Below is a small trained network, with its code and all its weights. Each question gives an input and a target symbol and asks what happens when units are switched off, that is, made to give their printed mean instead of their output.

import numpy as np


def w(rows, s, z=0):
    codes = np.array(rows[::2]) - 128.0
    scale = np.full(codes.shape[1], s)
    scale[-1] = z or s
    return codes * scale


def f(y):
    return np.maximum(y, 0)


def softmax(a):
    e = np.exp(a - a.max(-1, keepdims=True))
    return e / e.sum(-1, keepdims=True)


def log_softmax(a):
    a = a - a.max(-1, keepdims=True)
    return a - np.log(np.exp(a).sum(-1, keepdims=True))


def net(x, mask):
    ids = ['Ξδζηπψ'.index(c) for c in x.split()]
    T = len(ids)
    res = E[ids] + P[:T]
    r = res
    for j in range(2):
        rows = slice(4 * j, 4 * j + 4)
        q, k, v = (r @ M[0][rows].T for M in (Q, K, V))
        z = softmax(np.where(np.tri(T) > 0, q @ k.T / 4**0.5, -1e9)) @ v
        o = O[0][rows]
        res = res + np.where(mask[j], z, o[:, -1]) @ o[:, :-1]
    y = f(res @ A[0][:, :-1].T + A[0][:, -1])
    res = res + np.where(mask[2:6], y, B[0][:, -1]) @ B[0][:, :-1]
    return log_softmax(res[-1] @ U[:, :-1].T + U[:, -1])


Q, K, V, O, A, B = {}, {}, {}, {}, {}, {}
E = w([
[9,156,63,72,102,96],'Ξ',
[137,130,217,154,14,99],'δ',
[9,110,53,172,145,143],'ζ',
[209,49,188,118,225,96],'η',
[80,202,186,61,132,250],'π',
[174,147,53,106,34,206],'ψ',
],0.012)
P = w([
[124,253,97,219,182,139],'0',
[144,37,88,104,138,221],'1',
[138,73,111,93,127,176],'2',
[158,105,118,85,107,159],'3',
[164,128,124,69,89,150],'4',
[158,138,123,58,80,130],'5',
[158,134,107,57,48,102],'6',
],0.0056)
Q[0] = w([
[105,90,131,252,148,126],'h0',
[96,186,92,88,104,137],'h0',
[164,105,156,119,118,131],'h0',
[133,143,167,93,68,138],'h0',
[105,128,128,156,161,135],'h1',
[112,107,84,90,143,141],'h1',
[130,156,141,179,131,112],'h1',
[128,142,152,108,120,104],'h1',
],0.02)
K[0] = w([
[70,169,109,241,3,100],'h0',
[198,66,113,111,165,65],'h0',
[126,166,170,105,128,185],'h0',
[155,129,231,95,148,133],'h0',
[62,109,105,126,107,119],'h1',
[95,174,165,68,149,217],'h1',
[123,83,115,135,73,85],'h1',
[142,72,149,157,187,85],'h1',
],0.011)
V[0] = w([
[144,181,148,135,172,189],'h0',
[171,137,137,171,181,66],'h0',
[218,99,98,199,153,76],'h0',
[99,149,47,187,99,117],'h0',
[221,144,192,81,172,143],'h1',
[85,158,236,141,253,152],'h1',
[165,99,167,109,202,95],'h1',
[188,45,74,152,213,81],'h1',
],0.0069)
O[0] = w([
[98,120,146,166,108,177,193],'h0',
[137,67,81,172,193,127,56],'h0',
[185,61,105,160,162,122,38],'h0',
[177,132,50,74,99,166,96],'h0',
[139,125,133,135,2,203,152],'h1',
[89,108,166,98,58,79,172],'h1',
[140,168,84,83,65,118,73],'h1',
[165,223,48,113,122,111,4],'h1',
],0.0075,0.0036)
A[0] = w([
[149,141,208,20,79,145,81],'n0',
[107,84,67,200,206,141,1],'n1',
[143,46,218,176,254,80,191],'n2',
[251,49,169,195,132,84,228],'n3',
],0.008,0.0023)
B[0] = w([
[134,65,134,166,88,101,254],'n0',
[126,45,96,114,165,33,151],'n1',
[242,255,155,246,210,114,175],'n2',
[173,148,197,38,152,63,188],'n3',
],0.0093,0.0073)
U = w([
[179,50,125,44,156,127,3],'Ξ',
[83,74,154,124,92,134,134],'δ',
[172,184,103,176,129,246,222],'ζ',
[183,182,162,162,146,68,100],'η',
[59,186,105,56,159,108,205],'π',
[113,107,90,204,161,61,83],'ψ',
],0.011,0.0041)

Each question gives the input, a string of symbols that net reads in full, and the target symbol t.
The units are the heads (4 rows each of Q, K, V and O) and the neurons (one row each of A and B). Each row of codes is followed by its name. A weight is (code - 128) times the scale printed after its matrix; where a second scale follows, it is the last column's (O, A, B and U).
mask holds one flag per unit, heads first, then neurons. A switched-off unit (its flag False) gives its mean, the last column of its rows in O or B, instead of its output. The means were averaged over made-up inputs and are rounded, as every weight is.
A unit's drop is (log p(t) with every unit on - log p(t) with that unit switched off) / (log p(t) with every unit on - log p(t) with every unit switched off).
The circuit of an input: a set's keep is (log p(t) with only the set's units on - log p(t) with every unit switched off) / (log p(t) with every unit on - log p(t) with every unit switched off). Starting from all 6 units, units are removed one at a time, each time the one whose removal leaves the highest keep (on an exact tie, the one counted first), for as long as the keep stays at least 0.8.
circuit, biggest first: the units of the circuit, biggest drop first
unit that matters most: the unit with the biggest drop
k most important neurons: the k neurons with the biggest drops, biggest first
which heads matter: for each layer, one digit per head in row order, 1 if its drop is at least 0.15 and else 0, layers parted by /
drop of u: that unit's drop, to one decimal
input ψ ζ ψ δ η ψ ψ, target Ξ: 2 most important neurons => (n3, n2)
input ζ η π ζ Ξ Ξ η, target δ: unit that matters most => h0
input η π η, target δ: circuit, biggest first => (h1, h0, n0)
input η η η ζ, target π: circuit, biggest first => (h1, n0)
input π π ψ, target δ: which heads matter => 01
input Ξ Ξ π ψ π, target δ: which heads matter => 00
input η δ ψ ψ, target Ξ: which heads matter => 10
input ψ π η, target η: which heads matter => 00
input π η ψ Ξ, target ψ: which heads matter => 10
input Ξ ζ π ζ ψ, target δ: 2 most important neurons => (n0, n2)
input ψ ζ δ, target η: which heads matter => 01
input ζ Ξ Ξ ζ Ξ ψ η, target η: which heads matter => 00
input ψ η Ξ, target ψ: which heads matter => 10
input ψ δ δ, target η: drop of h1 => 1.3
input π Ξ ζ ζ ψ Ξ, target δ: drop of h1 => 0.7
input π ζ ψ ψ π Ξ Ξ, target δ: drop of h1 => 0.6
input δ π π, target δ: drop of n2 => 0.0
